Below are the code and all the weights of a small trained network. Each question names an input and a target symbol and asks about switching units off, where a switched-off unit gives its printed mean instead of its output.

import numpy as np


def w(rows, s, z=0):
    codes = np.array(rows[::2]) - 128.0
    scale = np.full(codes.shape[1], s)
    scale[-1] = z or s
    return codes * scale


def norm(h):
    return h / np.sqrt((h * h).mean(-1, keepdims=True) + 1e-5)


def f(y):
    return y / 2 * (1 + np.tanh(0.7978845608 * (y + 0.044715 * y**3)))


def softmax(a):
    e = np.exp(a - a.max(-1, keepdims=True))
    return e / e.sum(-1, keepdims=True)


def log_softmax(a):
    a = a - a.max(-1, keepdims=True)
    return a - np.log(np.exp(a).sum(-1, keepdims=True))


def net(x, mask):
    ids = ['ΛΠΦΨΩγτ'.index(c) for c in x.split()]
    T = len(ids)
    res = E[ids] + P[:T]
    u = 0
    for l in range(2):
        r = norm(res)
        for j in range(2):
            rows = slice(2 * j, 2 * j + 2)
            q, k, v = (r @ M[l][rows].T for M in (Q, K, V))
            z = softmax(np.where(np.tri(T) > 0, q @ k.T / 2**0.5, -1e9)) @ v
            o = O[l][rows]
            res = res + np.where(mask[u + j], z, o[:, -1]) @ o[:, :-1]
        u += 2
        y = f(norm(res) @ A[l][:, :-1].T + A[l][:, -1])
        res = res + np.where(mask[u : u + 8], y, B[l][:, -1]) @ B[l][:, :-1]
        u += 8
    return log_softmax(norm(res)[-1] @ U[:, :-1].T + U[:, -1])


Q, K, V, O, A, B = {}, {}, {}, {}, {}, {}
E = w([
[179,124,148,160],'Λ',
[112,156,85,102],'Π',
[199,254,172,163],'Φ',
[145,134,110,47],'Ψ',
[36,134,93,103],'Ω',
[106,94,101,46],'γ',
[160,140,73,218],'τ',
],0.012)
P = w([
[135,129,113,139],'0',
[92,104,137,108],'1',
[159,167,157,164],'2',
[109,158,12,122],'3',
[79,103,151,111],'4',
[163,173,172,161],'5',
[131,125,61,107],'6',
[106,64,157,136],'7',
[167,174,180,158],'8',
[132,113,81,106],'9',
[104,64,154,137],'10',
[173,178,190,153],'11',
[122,113,89,102],'12',
[75,98,161,135],'13',
],0.011)
Q[0] = w([
[97,220,74,174],'0.h1',
[185,100,2,193],'0.h1',
[120,85,231,223],'0.h2',
[167,174,86,82],'0.h2',
],0.0073)
K[0] = w([
[197,205,72,173],'0.h1',
[26,174,137,255],'0.h1',
[131,72,171,137],'0.h2',
[213,149,107,114],'0.h2',
],0.0083)
V[0] = w([
[57,128,148,131],'0.h1',
[2,116,210,149],'0.h1',
[97,140,75,125],'0.h2',
[36,198,177,103],'0.h2',
],0.0064)
O[0] = w([
[114,50,145,253,74],'0.h1',
[162,167,133,204,4],'0.h1',
[100,136,112,147,138],'0.h2',
[125,114,92,38,139],'0.h2',
],0.0062,0.0031)
A[0] = w([
[187,202,127,150,201],'0.n1',
[250,113,80,137,76],'0.n2',
[182,147,43,135,151],'0.n3',
[151,244,69,198,185],'0.n4',
[147,156,158,12,172],'0.n5',
[133,89,227,228,66],'0.n6',
[210,1,140,232,254],'0.n7',
[145,122,196,208,161],'0.n8',
],0.0074,0.0023)
B[0] = w([
[91,16,43,94,244],'0.n1',
[114,198,86,2,161],'0.n2',
[36,131,169,127,177],'0.n3',
[40,80,114,128,255],'0.n4',
[105,66,152,178,249],'0.n5',
[144,91,110,172,153],'0.n6',
[138,10,135,102,182],'0.n7',
[155,137,73,170,165],'0.n8',
],0.0062,0.0047)
Q[1] = w([
[141,177,61,35],'1.h1',
[147,189,18,168],'1.h1',
[105,72,2,145],'1.h2',
[169,98,57,135],'1.h2',
],0.0098)
K[1] = w([
[234,157,247,127],'1.h1',
[163,132,125,175],'1.h1',
[241,97,111,179],'1.h2',
[167,141,86,185],'1.h2',
],0.013)
V[1] = w([
[104,169,118,129],'1.h1',
[141,2,84,68],'1.h1',
[103,49,199,53],'1.h2',
[212,85,147,120],'1.h2',
],0.0061)
O[1] = w([
[175,74,171,143,150],'1.h1',
[153,167,254,104,254],'1.h1',
[160,107,123,196,245],'1.h2',
[31,126,93,48,112],'1.h2',
],0.0062,0.0032)
A[1] = w([
[62,115,35,89,193],'1.n1',
[208,62,124,213,57],'1.n2',
[127,131,116,127,4],'1.n3',
[49,84,111,175,160],'1.n4',
[111,150,70,120,207],'1.n5',
[183,167,186,114,152],'1.n6',
[182,82,67,73,213],'1.n7',
[69,60,138,2,197],'1.n8',
],0.0083,0.0027)
B[1] = w([
[212,136,172,111,203],'1.n1',
[109,254,149,162,160],'1.n2',
[132,110,225,89,112],'1.n3',
[153,160,110,44,179],'1.n4',
[183,132,236,163,152],'1.n5',
[126,69,5,80,147],'1.n6',
[22,75,110,109,164],'1.n7',
[139,237,126,214,255],'1.n8',
],0.0052,0.0077)
U = w([
[27,117,176,104,2],'Λ',
[217,130,129,30,182],'Π',
[125,111,2,89,201],'Φ',
[115,169,162,122,78],'Ψ',
[221,157,46,219,184],'Ω',
[178,114,195,128,72],'γ',
[45,98,92,196,151],'τ',
],0.0088,0.00094)

Each question gives the input, a string of symbols that net reads in full, and the target symbol t.
The units are the heads (2 rows each of Q, K, V and O) and the neurons (one row each of A and B). Each row of codes is followed by its name. A weight is (code - 128) times the scale printed after its matrix; where a second scale follows, it is the last column's (O, A, B and U).
mask holds one flag per unit, layer by layer, with each layer's heads first. A switched-off unit (its flag False) gives its mean, the last column of its rows in O or B, instead of its output. The means were averaged over made-up inputs and are rounded, as every weight is.
A unit's drop is (log p(t) with every unit on - log p(t) with that unit switched off) / (log p(t) with every unit on - log p(t) with every unit switched off).
The circuit of an input: a set's keep is (log p(t) with only the set's units on - log p(t) with every unit switched off) / (log p(t) with every unit on - log p(t) with every unit switched off). Starting from the 12 units with the biggest drops (on a tie, the unit counted first), units are removed one at a time, each time the one whose removal leaves the highest keep (on an exact tie, the one counted first), for as long as the keep stays at least 0.8.
units of the circuit, in order: the units of the circuit, biggest drop first
most important unit: the unit with the biggest drop
top k neurons: the k neurons with the biggest drops, biggest first
k most important neurons of layer l: the k neurons of layer l with the biggest drops, biggest first
which heads matter: for each layer, one digit per head in row order, 1 if its drop is at least 0.15 and else 0, layers parted by /
drop of u: that unit's drop, to one decimal
input Φ Ω Φ Φ Π Φ Φ Λ Λ Ω Φ Π Π Φ, target Ω: units of the circuit, in order : [1.h2, 1.n6]
input Ψ Π Λ, target τ: most important unit : 1.n7
input Λ Φ Φ Φ Φ τ Φ Φ Φ Λ, target Φ: units of the circuit, in order : [0.n2, 1.h1]
input Π Φ Λ Ω Π, target Ψ: which heads matter : 01 / 00
input Λ Φ τ Ψ Ω γ, target γ: units of the circuit, in order : [0.n5, 0.n4]
input Π Π Φ Ω Φ Φ Ψ Π Φ Π Π, target Ω: top 2 neurons : [1.n8, 0.n4]
input Λ Λ Ω Π Φ Λ Φ Φ Φ Λ Ω, target Ψ: top 3 neurons : [0.n1, 1.n8, 0.n4]
input Φ Π Ω Φ Λ Φ Ω Π Ψ Ψ Ω τ, target Φ: 2 most important neurons of layer 1 : [1.n4, 1.n1]
input Ψ Ψ Ω Φ Π Φ Ψ Π Π Π, target Π: top 2 neurons : [1.n1, 0.n1]
input Π Π Ω Π Φ Π Π, target Π: 2 most important neurons of layer 0 : [0.n1, 0.n7]
input Π Φ Λ Φ Φ, target Ω: top 3 neurons : [0.n7, 0.n3, 1.n7]
input Λ τ Φ Ω Φ τ γ Φ Λ, target τ: top 2 neurons : [0.n1, 1.n7]
input τ τ τ Ψ Λ τ τ Φ, target τ: 3 most important neurons of layer 1 : [1.n4, 1.n1, 1.n5]
input τ Ψ Φ Φ, target Φ: top 4 neurons : [0.n7, 1.n2, 1.n8, 1.n7]
input Ω Φ Π Φ, target Π: which heads matter : 00 / 01
input Ω Φ τ, target Φ: top 3 neurons : [1.n4, 0.n7, 0.n2]
input Φ Ψ Φ Λ Λ Ψ Λ Ψ Ψ γ, target Ψ: most important unit : 0.n1
input Φ Π γ Φ Π Φ Φ Π, target Ω: 3 most important neurons of layer 1 : [1.n7, 1.n6, 1.n5]
input τ Π γ, target γ: top 3 neurons : [0.n5, 1.n8, 0.n4]
input Φ Λ Ω τ Φ γ Φ Λ Φ γ Φ Φ Φ Ψ, target γ: top 3 neurons : [0.n1, 0.n4, 1.n7]
input Φ Λ Φ γ Ω Π Ψ Π Φ Π Ψ, target γ: 3 most important neurons of layer 0 : [0.n1, 0.n4, 0.n8]
input Ω Λ Φ Π Φ Φ Φ, target Φ: drop of 1.h1 : 0.9
input Φ Φ Ω Λ Π Π τ Λ Φ Π Ω, target Ψ: drop of 0.n5 : 0.1
